Stage of each row
[  19 -115 -441  265  414 -428 -272   68  258  305 -234 -245  223   13
 -295 -177   18 -143  -31  122  -33    0  120  251   51  -16 -110 -136
  -81  127  -11  245 -117 -464 -150  181  -48   11   84   74  -26] : 9
[  72   25    6  132   -4  277   25  101  -33   12   -7  290 -204 -184
  180  -71 -117  -91  113  -41   80 -186  149    4  254  -25 -286  139
  200 -179 -224   26  -45 -381 -159 -194  293 -150   -1   73  163] : 26
[ 129  -53  142  -45 -136   82   47 -145 -292  -56  252  130  -29 -263
   63  214 -186  158  104   69   -3  152   88 -122   19 -160  -94  122
   69  -76 -112   54 -377  317  285  -24  -83   -2  175 -276  117] : 24
[ 117   43 -293  407   84   41   78  277   69  -81 -176   64 -164  -55
 -100 -204   62 -333   72   33   43 -268   65  118  233  146  -81 -206
  -94   72  -40 -359  327 -553  -15   31 -151  -85 -239  272 -157] : 13
[ 259   73   28    2  -96 -264 -195 -156 -167  248  151  131  177 -137
 -237  252 -172  171 -124  113  -51  -18 -150   62 -250  111 -137  112
  -83  169   -4 -158  -81  400  108  303 -133   -4  323 -190 -168] : 19
[  10  -26 -288  249  347 -161 -187   31   93  228 -356 -229  202  110
 -184 -126  -28 -230  -43   37    2 -170   26  162  -50  -34 -117 -163
 -120  204   71   27  114 -506 -191  233  186  -30   17  108 -124] : 14
[  67   24    4  301 -203  339  127  139  217   53 -259  -40 -130 -142
  184 -137  -60 -178  108 -202  159 -322   65  -16  160  164 -339 -177
   63  -65   -9   72  165 -409 -260 -110  451  -58  -55   85  117] : 22
[ 245  -90 -233  130  136 -166   -5    7  122 -117  151 -212  -60 -157
  -52 -364  -89 -174   59   51  133  -93   86  286  -20  330   65   85
 -128  -55   -9  188   68  -54   78  125 -264  -62   71  -37 -131] : 5
[  89  -35 -193  -28   30 -322 -191 -120 -181  178   46  -43  282  -51
 -282  248 -152  148   26  160 -103  197   -8  -17 -194 -109    3   44
 -164  145   19  -59 -134  189  211  282 -306   69  259 -137 -143] : 16
[ 224 -141 -163  377  215 -233  -93  -53  358   89  -55 -281   59 -233
 -126 -407   21 -177 -104  -23   62 -164   14  398 -115  317  -73 -135
  -65   22   37  342 -116  -25  -77  308  -24   39   33 -246  -72] : 8
[  31 -114 -390  340  129   15   29  202  357    3 -191  -17  -60 -204
 -107 -297  -16 -194  113  -70   39 -129  259  169  234   98  -73 -166
   22 -152 -140  131   31 -619  -97  -39 -135   -7 -236  103   82] : 20
[   8   93  -46 -111 -335  250  126   53 -131  -84   91    7 -129  -29
  154  147 -250   76  240  -50  149  -66   45 -178  113   61 -143  107
  -81 -188  -66  -55  167 -205  -25 -198  173  -73  169  207   79] : 9
[ 136 -151 -108  351  -89    6  -57   41  204   53  -96    7   14 -240
  -19 -196   74  -44   55  -23    3  -43  103  100    2  139 -147 -101
  -26   39  -27   99   70   67   78   90 -159   69   56 -124  -22] : 23
[ 281   29  -53  168   21 -445 -157 -155   71  236   78 -220  221 -191
 -292   12  -86   22 -174  123  -37  -62 -177  220 -315  310  -56 -113
 -188  197  127   46 -120  407   72  469 -174   69  291 -299 -241] : 15
[ -95   57 -194  105 -226  217  185  195  -62  -85 -219 -247  -63   71
  122   71  -99 -155  308  -31  124  -67  100 -242  216  -26 -137 -215
 -167  -13   81 -113  268 -492  -22 -169  155  -25   16  309   20] : 12
[ 205 -141 -244  254  111 -332 -312   -3   39  187   78  292  132 -193
 -306  -45   77  102  -71  183 -145  103   79  190  -68   35  -50  102
  -48  157 -143 -129   33  224  231  210 -565   47  155  -86 -152] : 23
[ -17   80  -69  -30 -347  446  358  141 -154 -265   58  135 -237 -202
  168  183 -295  -19  336 -148  120  -53  166 -244  278  -92 -103  -10
   53 -351 -150 -134  -75 -452   51 -238  103  -66 -192   87  185] : 16
[ 195  -79 -125   60  207 -265 -316  -96 -104  113  176  148   80 -107
 -104 -165   -7   34  -53  254  -67   34   61  189 -130  131    3  271
  -83  110 -116   13  137  275  161  156 -362  -50  357  -33 -196] : 27
[  88  -16 -334  197  288 -176 -265   88  114  233 -171  107   86   35
 -225 -144  -24 -117  -74   91  -10 -179  100  195   47   64 -110   32
  -52  125 -112  -96  244 -439 -135   71  -75  -91   49  243 -104] : 21
[ 184   23 -141  210   86  -10  -92   35 -137  -39   43  247  -63  -53
 -144  -67  -25  -89  -40   86  -14 -170  -34  159  -36   87  -20   79
 -102   90  -93 -378  265 -101  112  171 -222  -71  -22   98 -216] : 12
[ 195  118   72   13 -275  -11  -80  -80 -206   93  145  165   18  -68
  -62  218 -153  142  -13   50   21 -102 -176  -20 -176  152 -160  130
 -125   83   -6 -282  180  287   70  168    0  -26  296  -10 -162] : 11
[ 190  -72 -113  396 -155  -21 -177  103  235  217 -128  296   18 -225
 -100 -100   94   18  -22  -40  -33 -138   16  140   -2  182 -296  -12
   39   85 -102  -98  197   29  -58  118 -102   30   83  -33  -60] : 23
[ -85 -174 -457  124  355 -159  -42  113  143   15  -94 -153   44 -114
 -149 -158  -76 -116  165  107  -17  144  389   56  298 -200   44 -106
    9 -133 -164  289 -267 -612   68 -138 -249   -6 -113  102  179] : 22
[ -43 -277 -463   94  307 -211 -183   -4 -101  -77  -24  -85  172   21
 -199 -104   11   -6  190  177  -84  322  274   65   27 -287  177   80
 -168   57  -81   73  -23 -191  342   80 -569   69   28   38  -68] : 8
[ 216 -204 -215  363  146  -95   90   53  303  -72 -107 -368   10 -277
    9 -432  -14 -309  133 -115  139  -57  120  305   26  196 -100 -123
   17  -61   75  453 -257 -207  -43  232   -8   18 -109 -308   -8] : 3
[ 128  165   51  186 -132  356  278  156 -234 -192   -8  162 -292 -109
  121   73 -146 -232  118  -63  127 -304  -15  -76  251   12 -182  -98
   39  -66  -63 -392   67 -422  -12  -86  240 -157 -215  134    2] : 13
[ 357  -64 -142   94  402 -556 -348 -177 -116  240  183  -24  217  -80
 -334  -82  -71  -35 -206  227  -34   10  -99  383 -246  111  -31  214
  -74  272    1   51 -219  285  113  439 -272  -65  286 -244 -254] : 5
[ 112  210   68 -211 -173  208  372  -14 -272 -260  296 -134 -248 -183
  122  161 -425  -68  158    1  185 -154   49 -144  173  120   21   -9
  -36 -289  -63  -52 -216 -221   75 -159  156 -153  -10   28  101] : 16
[ 307  122  -99   64  -86 -262  204  176 -260  -83  203 -223 -113 -145
  -35  101 -142 -251  213  153  148   27  -39  -22  228  136 -149  -45
  -52   95  115 -111 -255  -37  160   59 -156 -133  105  -33 -117] : 1
[ 159 -122 -206   49  169  -85 -143  -92  -64  -90  212  159  -13 -131
 -134 -160 -108   48    5   82   -1   21   97  233  -87   48   98  256
  -75  -89 -174   -5   30   20  186  130 -352  -32   60  -50  -95] : 8
[ 110 -156 -146  193  142  -45  150   29   20  -58 -151 -469   75 -151
   77 -149 -110 -293  245  -80  147   85  130   71  101 -110 -158 -135
   39   -1  136  438 -466 -291   -7  143  197   -7  -52 -290   79] : 2
[ 178 -130 -373  262  -78   64  -21  242  110 -102  -42  260  -95 -156
  -33 -236   -3 -141  264  -84   77  -12  148  178  142   94 -135  210
   24 -111 -140  -85  236 -359   15   46 -310  -54 -124   95 -101] : 2
[   8   49  -98    1 -196  -28  190  216 -340 -101   54 -141  -84 -149
  212  172  -73 -157  456  228   26  256  186 -357  357 -134 -173  -38
   -8  -10   32    4 -183  -90  212 -196 -151  -62  246   47   30] : 30
[-120  -68 -187  -94   64  166  191    3 -200 -195  -88 -419   15   37
  115   30 -220 -137  294   36  114  105  264 -231  168 -218   91 -138
 -144  -67   50  165  -77 -414  175 -188   26  -28    0  121  107] : 20
[  86  133 -183 -105  331 -224   27  -42 -143   33  119 -244    6  -22
 -167   26 -305 -146  -35  159   71 -130   51  101   78   39   56  -34
  -87  -56  -40   50 -241 -402  -39   58   72 -144   54   80  -13] : 15
[-136 -109  -72 -113   15  176   42  -34 -162  -37  -52 -204   41  -82
  270   26 -193  -17  344   43   60  203  280 -222  156 -270 -124  101
   54 -177  -61  424 -256 -244   17 -198  223  -26  229  -50  223] : 28
[-173 -150  -98  103 -130  625  172   -8 -109 -260 -329 -100   -3   39
  268  -61 -143 -107  332 -246  105  -38  191 -183   -1 -282  -46  -34
  -71 -145    3   42  235 -492   18  -60  296   34 -178   50   78] : 14
[ 223 -115  110   94 -164   81   40 -187   95    1  143  -58   18 -339
   77  -71 -202   88   44 -166  106  -23  -19  165 -177  135 -179  128
   82 -182  -37  384 -369  260  -11  209  187   41  128 -465   98] : 6
[ 115  -98 -101  153  124   23 -177   -1 -132  -33  -21   66    1  -39
  104 -260   51 -133  102  154    1  -32  105   80  -47   78  -39  188
  -89  119  -44  -27  340   58  118   62 -186  -66  240   62 -195] : 28
[ 255  104 -110  248  -82  -33   -7  256 -142  -66   64  238 -200 -171
  119 -216   71 -285  184  192   27 -151   14   57  167  307 -179  153
  -21   69  -52 -302  387  -40   34   37 -251 -159  175  156 -284] : 31
[ 213  -38  -24  166  249 -105 -324  -86  -32  215  -66  194  118 -139
   45 -269  -28 -136  -32   82  -36 -135  -39  292 -223  133 -232  343
   87   68  -73  158   80   61 -201  350  156 -100  314 -201 -214] : 31
[-106 -313 -291  132  300  245 -191  -42   42 -124 -159   84   40  -26
  121 -387    9  -65  186   -3   -8   80  363  110   11 -212   71  227
  -11 -124 -197  263  228 -357   86  -73 -147    1   -8   70   41] : 26
[  47 -152   48   72  -81  385 -123 -145 -253  -18  -71  439   72  -94
   56  134 -121  157   85 -125  -40   34   86  -50 -142 -332 -146  269
   91  -13 -172 -144   42   28  136   85   56    7   -3 -159   27] : 21
[ 218  -23  -22 -124    6  -45   80  -81 -264  -77  341  144  -63 -275
  -22  167 -317   66  146   17   73  141   84   48   88 -137 -104  288
  158 -214 -169  140 -592   13  143   40  -51  -98   49 -292  128] : 4
[ 225  -66 -256  117  165 -485 -310  -96  142  279  125   74  214 -201
 -386  -34  -78  127 -157  163 -101   39   15  272 -182  182  -11   81
  -88   84  -98   69 -110  204   89  307 -416   41  233 -156 -140] : 20
[ -72  -46   22 -231 -137  192   78  -60 -463 -133  169   12  -28  -61
  209  284 -223  125  331  136   27  286  224 -362  172 -355  -53  179
    1 -103 -101   65 -209   31  296 -269  -41  -47  262   10  167] : 26
[ 204  196  -31  -82  139 -332   58  -51 -121  145  190 -286   12 -128
 -173  151 -300  -95  -87  175   87 -135  -39   42   72  173  -72 -122
  -59   32   33   61 -374  -95  -24   75   98 -129  188  -47   -1] : 19
[  78 -221 -187  448   43  108  -92   11  471   97 -325 -168   78 -171
   27 -426   57 -150   38 -227   84 -191   76  296 -103  184 -214 -113
   -1  -49   15  380   96 -273 -238  216  235   82  -54 -162   21] : 8
[   8  -10 -100  -71 -135   45   -1   15 -354  -67   25  -89   39   80
   38  194  -99   24  218  165   32  135  115 -271   65 -135   -1   15
 -203  159   43 -206  225   44  311 -132 -230  -27  245  199  -81] : 22

Levels
[  36    5 -150  -33  181 -231  -65   67    7 -496   16  155   95 -169
 -185 -150  406 -101   86  220  228   79  -50 -114  248 -231  -32  109
  229  -89   56  281  -16  240  -13 -188 -320 -230   34 -228   26] : 3
[  87  189 -219   30   54 -407  -52  186  132 -494  207 -192  -74  -70
 -368 -211  435  -84 -131   50  240   94 -277  -26   83 -138 -129  217
  208 -188  -18   -5  -13   73   93 -157 -368 -208   84 -343   45] : 3
[-378  -36 -404  -53  -42   25 -108  -62  -10 -235   48   62   85  303
 -310  138   95    9  -88 -113  391    6 -217 -221  -57 -144  101 -249
  172 -401 -115 -189  -81  203 -116 -282   55 -161  252 -246  -54] : 8
[ 395 -433  123 -332 -183  -28 -174  222 -301  185  -55  248   59 -348
  107 -514   42  455 -280  473  -64  533  393  466 -126 -256 -394  359
  198  229   -6  521  -14   22  -55 -372  -37  117 -319 -144 -155] : 12
[-187   73 -159  -30    6 -117 -110    4    0  -51  126 -136   69  316
 -342  143   60   70   -8   24  210   19 -391 -162  -31  -94   80  -95
  172 -179   -3 -325  -79  102  -63  -21   59  -80  225 -153 -247] : 3
[-112  358 -174  412  384  169 -142  268  536 -514  115 -287   61  481
 -545  357   58 -251  334 -493  329 -672 -513 -615  -61  105  308 -356
  164 -340  234 -448  341  -14  213    1  -89 -280  417  139  259] : 28
[-167   23  137  309  149  411 -133  156   22  216   -4   54  -65   92
   24  233 -441   67  153   85  -67 -202   14 -170  -44   -3  128  -83
   37  238   85 -139  167 -167   33   64  182   95  212  253 -313] : 19
[-207  -11 -598  -22 -344 -144   64 -362  -24 -230  496 -519  352  447
 -525  201  171   88  -42 -635  603 -289 -515 -272 -529  237  315 -543
  244 -910  170 -389 -259  157   20 -433  107 -113   87  274  222] : 36
[-210  266  223  195  161  155  145  104   55 -136 -136   74 -219   25
  140   -7 -198 -141   -7  144  -46  143  -16 -243  234  147 -205  308
   98  116 -420 -102  242    0  -79  143   99 -156  429   40 -388] : 1
[ 109  -93 -149 -136 -101 -177  157  175 -136 -428  -28  -32  -93 -268
  -76 -282  336   71  -95  163  156  328   65  153   -7 -164 -317  261
  191 -243 -256  414  -86  229   30 -323 -283 -207  -10 -203   14] : 4
[ 119   13  172   49  -33   37   29 -120 -127   35   90  -73   69  -73
  136 -117 -171    8   66  130  -33  -16   72   44   10  191 -146  258
  132   48  -30   62  104   49   -6   19   62  -30  -54  390 -139] : 36
[-189   -9    0  -78 -136  -44 -119  -91 -134   43  112  -49  -97   67
  114  -99 -179  -37 -162  282  -18  105    1  231  147  -46 -235  259
  140   84 -223 -126   21  196  -92   47  -17  -37  -56  -46 -232] : 3
[ 207 -184  255  -59 -106  290 -149  437   32  197  -14 -200  -49  136
  134 -193 -269  246   30  143 -221  -45   47  304 -209  -90 -347  126
  119  116  -74   55  246  100  114   33   81   16  -97  201  -23] : 19
[ 246 -473 -141 -320 -335  170 -199  291  -71  -72  107 -251  157  116
  106 -336   58  247   30   26   -7 -183  125  534 -357 -265 -358 -108
  214 -297   87  335   62  443  167 -300  -92  -90 -445  190  443] : 21
[  40 -265 -121 -197 -161  263   -3  -24 -214   77 -137   53  149  147
   61 -114  -51  245   56  -21   67  -20  123   75 -336  -29 -192  -12
   92 -313   -7  167   -7  152    4 -262  373  -82   17  300  -12] : 33
[-225 -117 -191  114 -115  299  -28   29    7  -60  126  -38   76  139
  -61   73 -187  104  -50 -220  238 -112    5 -159 -233   44   88 -292
  163 -277  -46  -31   52   53  -13 -319  102  -21  142  157   18] : 17
[ 110  100   47  102  208 -233  -21   84 -100 -192   32  131  -32 -307
 -125 -109  222    4   68  390   34  199  -29  -70  227 -170  -24  305
  131  213   99  215  -63  -55    8  -19 -205  -51   87 -134 -320] : 1
[ 121  204  326  317  225  -86 -309  304   53  136  150   19 -269 -303
   89 -159 -254  -85  -37  573 -305   21   77  243  365 -178 -180  555
    4  717   75  -16  204 -206   85  314 -291  122  -75  -94 -349] : 14
[ -94  240   30   95  296  -91 -214   21  149 -106  -13  267    7  124
 -217  -81   66  -48 -149  143  158  109 -143 -373  217   11   32  197
  177  169   44 -263  195 -190  -96   -3  148  -84  374 -237 -344] : 2
[  56  -38   92  -37  112  -78 -410   69   71   62  142  191  109   62
 -131 -181  -87   74 -193  268   87   97    0   16  183 -101  -33  152
  233  296  130 -130  196  -13 -105  -68  -68   41  -63 -198 -147] : 11
[  99  -42   96   38  -71  -31 -168 -184 -288  445  180 -102   73  -21
  -24   38 -277  198   43  300 -111  -23  -35  179 -115   22   16  230
   33  235  264 -139 -117 -159    7  106  213  192 -133  328 -413] : 35
[ 175   40  123  148  212  282  -74  432  121 -127 -212  -52 -155   39
  -22  -22  -76   17  258  106 -143 -233   30   22  -72 -130 -228  214
   11   69   29  121  268  -15  223   64   39 -145  128  176    3] : 28
[ 460 -220   62 -336  -99 -141 -170   66 -148  186   33  -27  309  109
 -174 -366  201  413  -61  133   45  186  -69  127 -317  -37 -212  176
  204 -105  256   86    6  -10    7 -183  281   14 -118  140  -94] : 36
[-422   25 -419  -16 -186  190  176 -355  -41 -361   64  -61  190  379
   13   54   43 -157    4 -444  417 -203 -110 -341 -191  249    1 -287
  161 -781 -290 -136   17  314 -104 -292  310 -293  311  303  166] : 38
[   8 -215  -90 -267 -130  -58 -391  114  -52   41   75  111   80  130
   16 -335   15  119 -239  294   31  108   65  335   51 -287 -296  166
  175   47  -32   11   87  247  -77 -123  -17  -38 -188 -244   26] : 11
[ 160 -311 -184 -119  -27  169 -346   22 -185  273   16  106  165   89
 -199  -12  -67  349   28  141   65 -146   89  159 -350 -232   59  -74
   82   17  480   55  -75 -132  102 -267  268  129 -182  140  -83] : 28
[ -93  -80 -392   13 -262 -386 -242 -132 -225   17  495 -251  -38 -150
 -338  -13   54   99 -267  221  218   93 -158  358  -67 -250   81   66
  122  -25  180  -98 -353    0   21 -232 -370  139 -297 -256 -124] : 10
[ 147  142  -86  105  107 -147    8   -6   -3 -266   73  -25   60 -114
 -118 -182  227  -58   63   36  119  -55  -55 -130   -4   34  -81  231
  101 -133  109  112   39  -39   83  -96  -16 -144  105  133  -17] : 36
[ 366 -389 -212 -120  102  209 -157  363 -242   40 -289  332   24 -281
 -174 -205  263  464   96  268   13  102  305  156 -410 -472 -106   76
    5   -3  422  596 -127 -232  216 -459  206   43  -45  -36  -81] : 25
[  -9 -221 -244   23 -163  214 -225  -53 -113  108  193 -106   17   39
  -68   12 -220  153  -74  -38  112 -262  134  224 -324  -53   19  -92
  108  -86  261    3  -14  -55  137 -308   71   93 -247  240   80] : 26
[-419  186 -261  100   24 -105  -87   43  -59 -130   82 -191 -124  247
  -82  177   77 -201  192  236  -13 -216 -380   31  171 -329  -55   47
  -40 -142 -103 -259 -169  277   27  296  -10 -172  233 -126 -241] : 1
[ 438  -68  560 -127  -32  -25   -2  127 -258  240  -86  -31  -85 -281
  470 -432 -210   89   81  634 -453  246  280  503  188   33 -592  766
   72  470 -199  322  204  113   13  311    6   17 -274  353 -298] : 38
[  52 -176 -134  100  -29  135 -298   60  -70  155  219  -19   67  -39
 -121   -1 -149  181  -15  100   60 -200   68  128 -209 -153  119  -91
  109  108  394   25  -20 -141  123 -211   16  150 -179  143  -46] : 21
[ 171 -189  447 -371    4   75 -375   16  -90  525  -75  229  230  340
  132 -278 -287  333 -180  426 -163  291   11  114   74   17 -266  263
  272  413   15 -244  273   50 -234  147  452  105  -32   30 -455] : 1
[  75  121 -297   96 -148 -285   -2 -216 -175   17  326 -185    8 -117
 -289 -133  137  131 -241  -47  228   91 -134  -12 -285  112   29  200
   63 -205  185 -123 -216 -323   75 -248  101   77   47   82 -212] : 37
[-279  -17 -238   -9 -169  144  -42 -341 -147   53  119  -36  151  274
   38   41 -164  -11  -32 -141  191 -180  -49 -106 -172  155    7  -82
   89 -343  -30 -214  -30  111  -72 -129  363  -64  114  330  -79] : 36
[-362  142 -151  193  -49  396  -77  260  284 -135   28 -183 -129  471
  -16   40 -249  -78  -80 -349  109 -300 -175 -206 -197   77 -136 -178
   69 -333 -287 -371  305   70   60  -46  243 -175  405   81   82] : 18
[ -96  176  180  212  313  -79 -298   84   63  -40   57  190  -94  -82
  -83   57 -160 -155   45  452  -34    9  -48  -62  472 -154   33  296
  117  493   40 -126  165  -16  -75  210 -237   -6   73 -191 -338] : 9
[-417  118 -504  381   79  -88   91  -62 -127 -471  176   34 -150 -312
 -269  276  170 -207  104   60  339  -63  -71 -191  130 -263  273 -118
   13 -232  -16  188 -311   46   38 -270 -406 -110  194 -193 -102] : 11
[-172  -76 -316   20 -254  165  304  -54 -125 -421   53 -347   49   88
   47   65   80 -102  262 -276  204 -253  -78   12 -247   51 -140 -158
   93 -706 -254  212 -102  467  100 -227  -55 -299   53  409  278] : 34
[ 310  129   -3  164  173   59 -107  352  199 -198  -23  -78 -135  -52
 -252 -196   84   82  -54  -74   57  -98   -2  -72 -209   29 -170  269
   96   -5  149   33  256 -295  240 -188    6  -90  127   42   52] : 29
[   1   21 -181  197  200 -148   44  128 -170 -188   -1  184  -66 -355
 -429  145  212  163   47  246  241  303  -67 -219   24 -257  214   63
   85   56  120  239 -248 -218    4 -288 -225   20  226 -292 -392] : 9
[-152  187  -24  349  165  173 -242  246  224  -82  154 -117 -133  118
  -63   77 -194 -155   96   32  -31 -382 -121  -80   72  -90   32   13
   35  135  112 -210  219  -68  150  125  -76  -42  142   73  -30] : 19
[-122 -148  -75   12   82  167  -41   52 -106  -62  -88  286  113  -14
 -157   74  -32  180    7   90  233  204   53 -239  -26 -111  109 -130
  181  -65  -47  140  -14   27 -132 -309   61  -28  212  -92 -231] : 11
[-131   46   13 -169    3  -98 -289  -31  118 -251   79   79   51  200
  239 -372   61 -262 -128  244   -2 -102   21  155  368  -89 -365  286
  221   34 -173  -86  283  424  -85  114  -57 -245  -81  -97  118] : 1
[ 368 -585   -1 -482 -181  236 -551  164 -105  324   -8  131  320  248
   83 -408  -78  430  -97  220  -62 -126  256  496 -335 -284 -283  -34
  241   62  405  177  179  197   59 -284  281   81 -503  147  228] : 24
[ 380 -101  190   11  234   52 -280  439  106   64  -48  184  124  -61
 -221 -239  101  317    6  214  -11  124    6  -87  -93 -201  -49  103
  179  259  306  159  201 -209   66 -145   41   47   75  -97 -150] : 17
[ 280   85   90  168  100  125  -51  616  281 -358  -12 -239 -229  -76
   -9 -298   89  -32   61   -6 -109 -178   17  143  -89 -114 -384  262
   94  -18  -75  205  342   20  299  -40 -243 -194   37   39  252] : 21
